Below are the code and all the weights of a small trained network. Each question names an input and a target symbol and asks about switching units off, where a switched-off unit gives its printed mean instead of its output.

import numpy as np


def w(rows, s, z=0):
    codes = np.array(rows[::2]) - 128.0
    scale = np.full(codes.shape[1], s)
    scale[-1] = z or s
    return codes * scale


def f(y):
    return y / 2 * (1 + np.tanh(0.7978845608 * (y + 0.044715 * y**3)))


def softmax(a):
    e = np.exp(a - a.max(-1, keepdims=True))
    return e / e.sum(-1, keepdims=True)


def log_softmax(a):
    a = a - a.max(-1, keepdims=True)
    return a - np.log(np.exp(a).sum(-1, keepdims=True))


def net(x, mask):
    ids = ['αβγδεζηθλμξπστφψ'.index(c) for c in x.split()]
    T = len(ids)
    res = E[ids] + P[:T]
    u = 0
    for l in range(2):
        r = res
        for j in range(2):
            rows = slice(4 * j, 4 * j + 4)
            q, k, v = (r @ M[l][rows].T for M in (Q, K, V))
            z = softmax(np.where(np.tri(T) > 0, q @ k.T / 4**0.5, -1e9)) @ v
            o = O[l][rows]
            res = res + np.where(mask[u + j], z, o[:, -1]) @ o[:, :-1]
        u += 2
        y = f(res @ A[l][:, :-1].T + A[l][:, -1])
        res = res + np.where(mask[u : u + 4], y, B[l][:, -1]) @ B[l][:, :-1]
        u += 4
    return log_softmax(res[-1] @ U[:, :-1].T + U[:, -1])


Q, K, V, O, A, B = {}, {}, {}, {}, {}, {}
E = w([
[135,134,155,112,88],'α',
[112,153,82,54,146],'β',
[19,84,163,163,164],'γ',
[129,208,135,126,165],'δ',
[230,28,30,150,105],'ε',
[68,26,225,131,109],'ζ',
[136,146,142,27,110],'η',
[21,99,32,128,111],'θ',
[11,8,143,91,143],'λ',
[112,139,117,40,42],'μ',
[36,20,62,17,62],'ξ',
[129,124,236,136,204],'π',
[57,170,75,120,102],'σ',
[110,32,192,20,182],'τ',
[127,182,204,178,156],'φ',
[67,124,10,70,62],'ψ',
],0.012)
P = w([
[255,114,53,213,109],'0',
[113,84,206,133,183],'1',
[132,81,194,115,181],'2',
[128,123,162,106,134],'3',
[129,120,149,87,124],'4',
[122,125,147,85,100],'5',
[113,124,156,73,112],'6',
[120,117,172,80,127],'7',
[105,136,152,81,98],'8',
[115,143,165,63,109],'9',
[83,148,191,94,119],'10',
],0.0089)
Q[0] = w([
[194,168,190,213,184],'L0H0',
[123,112,152,22,84],'L0H0',
[76,56,101,10,162],'L0H0',
[151,28,156,15,126],'L0H0',
[150,87,213,155,84],'L0H1',
[191,120,98,141,107],'L0H1',
[79,120,113,85,185],'L0H1',
[160,130,89,156,154],'L0H1',
],0.011)
K[0] = w([
[46,170,142,45,77],'L0H0',
[245,122,55,215,73],'L0H0',
[201,48,94,196,123],'L0H0',
[187,103,81,218,1],'L0H0',
[216,186,20,195,131],'L0H1',
[102,129,129,173,85],'L0H1',
[104,159,166,89,178],'L0H1',
[142,165,143,152,100],'L0H1',
],0.0098)
V[0] = w([
[176,124,123,13,216],'L0H0',
[220,89,49,196,243],'L0H0',
[139,237,134,159,39],'L0H0',
[103,145,97,133,254],'L0H0',
[158,55,171,160,132],'L0H1',
[174,126,116,147,107],'L0H1',
[147,123,49,173,64],'L0H1',
[139,56,86,85,218],'L0H1',
],0.0077)
O[0] = w([
[52,247,118,74,89,107],'L0H0',
[126,195,147,163,127,253],'L0H0',
[174,174,109,135,175,34],'L0H0',
[50,114,134,214,41,91],'L0H0',
[175,91,196,132,69,187],'L0H1',
[100,206,118,53,124,103],'L0H1',
[120,60,90,40,114,87],'L0H1',
[2,129,172,167,104,208],'L0H1',
],0.007,0.0068)
A[0] = w([
[81,55,214,137,190,127],'L0N0',
[253,107,85,65,107,111],'L0N1',
[14,151,78,202,110,254],'L0N2',
[115,187,190,96,196,176],'L0N3',
],0.0067,0.0091)
B[0] = w([
[175,199,91,128,93,236],'L0N0',
[63,88,203,122,198,128],'L0N1',
[189,132,145,48,104,251],'L0N2',
[129,115,119,77,8,177],'L0N3',
],0.011)
Q[1] = w([
[159,117,152,90,100],'L1H0',
[69,157,168,195,209],'L1H0',
[128,118,184,90,81],'L1H0',
[73,130,115,199,231],'L1H0',
[99,141,92,180,162],'L1H1',
[124,147,97,92,178],'L1H1',
[125,139,118,252,205],'L1H1',
[138,87,127,181,119],'L1H1',
],0.014)
K[1] = w([
[84,92,159,167,143],'L1H0',
[183,226,183,28,119],'L1H0',
[89,101,50,245,132],'L1H0',
[136,191,188,82,11],'L1H0',
[219,185,145,89,80],'L1H1',
[167,141,127,165,166],'L1H1',
[144,175,205,12,47],'L1H1',
[133,216,105,74,59],'L1H1',
],0.012)
V[1] = w([
[148,114,43,126,146],'L1H0',
[48,147,223,55,186],'L1H0',
[95,88,117,127,5],'L1H0',
[165,129,127,168,37],'L1H0',
[95,62,224,117,75],'L1H1',
[230,100,194,165,187],'L1H1',
[181,236,200,207,169],'L1H1',
[187,20,131,182,233],'L1H1',
],0.012)
O[1] = w([
[162,106,132,83,209,125],'L1H0',
[55,141,11,115,17,95],'L1H0',
[104,179,246,156,133,200],'L1H0',
[170,135,185,206,113,174],'L1H0',
[7,188,134,223,95,230],'L1H1',
[185,212,68,181,185,200],'L1H1',
[224,131,104,160,85,11],'L1H1',
[106,139,39,213,250,193],'L1H1',
],0.011,0.012)
A[1] = w([
[201,185,157,225,194,66],'L1N0',
[5,200,25,198,137,62],'L1N1',
[43,245,254,174,83,64],'L1N2',
[255,61,213,168,173,2],'L1N3',
],0.0054,0.0067)
B[1] = w([
[41,144,54,78,103,171],'L1N0',
[165,49,208,127,112,190],'L1N1',
[161,64,86,140,155,252],'L1N2',
[143,251,136,131,152,136],'L1N3',
],0.011,0.035)
U = w([
[254,65,52,178,120,39],'α',
[148,148,140,97,114,178],'β',
[79,240,137,139,152,142],'γ',
[249,149,118,132,166,83],'δ',
[153,129,88,141,148,219],'ε',
[39,152,65,232,85,134],'ζ',
[54,179,89,134,49,162],'η',
[142,170,160,101,228,26],'θ',
[177,111,195,220,153,169],'λ',
[152,66,46,130,96,65],'μ',
[22,146,153,136,122,2],'ξ',
[175,176,116,211,53,192],'π',
[219,113,69,99,205,84],'σ',
[109,118,124,198,25,28],'τ',
[175,150,32,137,132,116],'φ',
[97,143,74,69,182,103],'ψ',
],0.0058,0.0085)

Each question gives the input, a string of symbols that net reads in full, and the target symbol t.
The units are the heads (4 rows each of Q, K, V and O) and the neurons (one row each of A and B). Each row of codes is followed by its name. A weight is (code - 128) times the scale printed after its matrix; where a second scale follows, it is the last column's (O, A, B and U).
mask holds one flag per unit, layer by layer, with each layer's heads first. A switched-off unit (its flag False) gives its mean, the last column of its rows in O or B, instead of its output. The means were averaged over made-up inputs and are rounded, as every weight is.
A unit's drop is (log p(t) with every unit on - log p(t) with that unit switched off) / (log p(t) with every unit on - log p(t) with every unit switched off).
The circuit of an input: a set's keep is (log p(t) with only the set's units on - log p(t) with every unit switched off) / (log p(t) with every unit on - log p(t) with every unit switched off). Starting from all 12 units, units are removed one at a time, each time the one whose removal leaves the highest keep (on an exact tie, the one counted first), for as long as the keep stays at least 0.8.
units of the circuit, in order: the units of the circuit, biggest drop first
unit that matters most: the unit with the biggest drop
top k neurons: the k neurons with the biggest drops, biggest first
top k neurons in layer l: the k neurons of layer l with the biggest drops, biggest first
which heads matter: for each layer, one digit per head in row order, 1 if its drop is at least 0.15 and else 0, layers parted by /
input π η λ λ φ θ π μ σ, target π: units of the circuit, in order : L0N2; L1H1; L0H0; L1H0
input β γ μ λ ξ γ λ, target β: top 2 neurons : L0N2; L0N0
input λ λ γ ζ μ β, target λ: top neuron : L1N2
input μ ζ λ τ σ ζ ζ ζ λ λ γ, target μ: top 2 neurons : L0N1; L1N1
input η ζ γ λ π β δ, target η: top 2 neurons in layer 1 : L1N2; L1N1
input ξ ζ ψ, target ξ: units of the circuit, in order : L1H1; L0N0
input ψ ζ λ θ λ π γ ζ λ, target ψ: which heads matter : 11 / 11
input ψ λ ζ π η μ ζ, target ψ: top 3 neurons : L0N1; L0N3; L0N0
input ζ λ λ π, target ζ: units of the circuit, in order : L0H1; L1H1; L0H0
input γ β β λ φ λ λ φ λ β γ, target γ: which heads matter : 10 / 11
input θ ζ λ λ λ θ, target θ: top 3 neurons : L0N0; L0N2; L0N3
input θ ζ λ, target θ: units of the circuit, in order : L1H0; L0H1; L0N3; L1N3
input β λ η ξ γ λ μ λ ζ φ, target β: units of the circuit, in order : L1H1; L0N2; L0H0; L0N3
input ψ λ γ, target ψ: unit that matters most : L0N1
input γ δ β μ λ, target γ: top 3 neurons in layer 1 : L1N3; L1N0; L1N2
input α λ λ ξ λ β ζ λ π ζ β, target α: top 2 neurons in layer 1 : L1N1; L1N0
input γ ξ λ ζ ξ λ λ μ, target γ: top 2 neurons : L1N3; L1N0
input ζ λ λ γ β λ β τ β, target ζ: top 2 neurons : L1N0; L0N1
input γ λ ζ γ β ζ η, target γ: top 2 neurons : L0N0; L1N3
input μ π φ σ μ γ α, target μ: units of the circuit, in order : L1H0; L1N1; L0H0; L0N2
input π λ ψ γ λ θ μ γ, target π: unit that matters most : L0N2
input λ ζ φ λ α λ λ λ ζ ζ δ, target λ: which heads matter : 11 / 11
